Here is a tiny trained network, its code and every weight. The questions are about switching its units off for an input and a class, where a switched-off unit gives its printed mean instead of its output.

import numpy as np


def w(rows, s, z=0):
    codes = np.array(rows[::2]) - 128.0
    scale = np.full(codes.shape[1], s)
    scale[-1] = z or s
    return codes * scale


def f(y):
    return y / 2 * (1 + np.tanh(0.7978845608 * (y + 0.044715 * y**3)))


def log_softmax(a):
    a = a - a.max(-1, keepdims=True)
    return a - np.log(np.exp(a).sum(-1, keepdims=True))


def net(x, mask):
    res = np.array(x, float).reshape(1, 4) / 4 @ E
    y = f(res @ A[0][:, :-1].T + A[0][:, -1])
    res = res + np.where(mask, y, B[0][:, -1]) @ B[0][:, :-1]
    return log_softmax(res[-1] @ U[:, :-1].T + U[:, -1])


A, B = {}, {}
E = w([
[100,207,136,5,197,138,114],'x0',
[184,134,39,109,71,133,77],'x1',
[126,133,128,134,128,127,125],'x2',
[71,120,151,96,49,219,112],'x3',
],0.015)
A[0] = w([
[182,145,75,104,71,183,112,122],'N0',
[42,155,200,66,176,223,118,139],'N1',
[181,124,183,144,196,118,189,176],'N2',
[122,43,116,211,97,138,131,255],'N3',
[225,128,46,131,161,127,81,150],'N4',
[111,101,202,184,112,132,108,163],'N5',
[147,101,134,139,217,36,201,214],'N6',
[141,197,116,51,186,97,48,180],'N7',
[112,103,183,159,79,174,117,157],'N8',
[173,68,91,177,92,79,149,196],'N9',
[2,114,212,137,101,180,139,128],'N10',
[123,124,54,84,53,209,67,86],'N11',
],0.011,0.0076)
B[0] = w([
[63,184,117,188,128,72,135,192],'N0',
[165,104,92,149,129,218,93,246],'N1',
[80,166,149,211,115,159,201,204],'N2',
[173,87,110,153,154,2,160,255],'N3',
[216,195,224,75,128,53,36,214],'N4',
[160,48,81,102,130,79,192,189],'N5',
[75,191,145,192,83,133,160,253],'N6',
[129,226,97,115,95,158,97,244],'N7',
[128,52,100,102,150,85,205,191],'N8',
[213,91,155,200,115,89,123,232],'N9',
[191,86,107,76,171,175,117,226],'N10',
[51,146,48,219,63,152,180,214],'N11',
],0.0096,0.017)
U = w([
[80,116,115,182,58,82,201,254],'0',
[6,211,103,134,121,168,145,208],'1',
[128,37,86,23,159,90,193,55],'2',
[162,103,117,41,137,203,107,120],'3',
[186,127,143,123,116,59,69,79],'4',
[150,214,145,16,87,88,89,21],'5',
],0.011,0.0022)

Each question gives the input, the list of numbers given to net, and the class t.
The units are the neurons (one row each of A and B). Each row of codes is followed by its name. A weight is (code - 128) times the scale printed after its matrix; where a second scale follows, it is the last column's (A, B and U).
mask holds one flag per neuron, in row order. A switched-off neuron (its flag False) gives its mean, the last column of its row in B, instead of its output. The means were averaged over made-up inputs and are rounded, as every weight is.
A unit's drop is (log p(t) with every unit on - log p(t) with that unit switched off) / (log p(t) with every unit on - log p(t) with every unit switched off).
The circuit of an input: a set's keep is (log p(t) with only the set's units on - log p(t) with every unit switched off) / (log p(t) with every unit on - log p(t) with every unit switched off). Starting from all 12 units, units are removed one at a time, each time the one whose removal leaves the highest keep (on an exact tie, the one counted first), for as long as the keep stays at least 0.8.
circuit, biggest first: the units of the circuit, biggest drop first
most important unit: the unit with the biggest drop
k most important neurons: the k neurons with the biggest drops, biggest first
drop when u is switched off: that unit's drop, to one decimal
input [1,-2,8,-4], class 1: circuit, biggest first => N3; N9
input [8,-4,-1,1], class 3: circuit, biggest first => N1
input [-8,6,-2,0], class 4: 4 most important neurons => N4; N6; N9; N2
input [-1,0,6,8], class 2: circuit, biggest first => N10; N8
input [-6,3,-6,0], class 4: circuit, biggest first => N6; N2
input [3,0,-6,2], class 3: 2 most important neurons => N6; N2
input [0,3,7,0], class 4: 2 most important neurons => N6; N2
input [4,0,-3,4], class 3: circuit, biggest first => N6; N1
input [1,-8,7,0], class 1: 2 most important neurons => N3; N2
input [2,0,5,1], class 3: 2 most important neurons => N6; N11
input [1,2,0,1], class 1: 3 most important neurons => N3; N9; N4
input [5,-1,-6,7], class 3: 2 most important neurons => N10; N1
input [1,-1,8,-2], class 1: 2 most important neurons => N3; N9
input [-2,1,8,-1], class 4: most important unit => N11
input [2,1,7,-5], class 5: 2 most important neurons => N11; N4
input [6,-1,3,4], class 3: drop when N1 is switched off => 0.1
input [1,-2,0,-1], class 1: drop when N3 is switched off => 0.3
input [2,7,-7,4], class 1: drop when N11 is switched off => 0.2
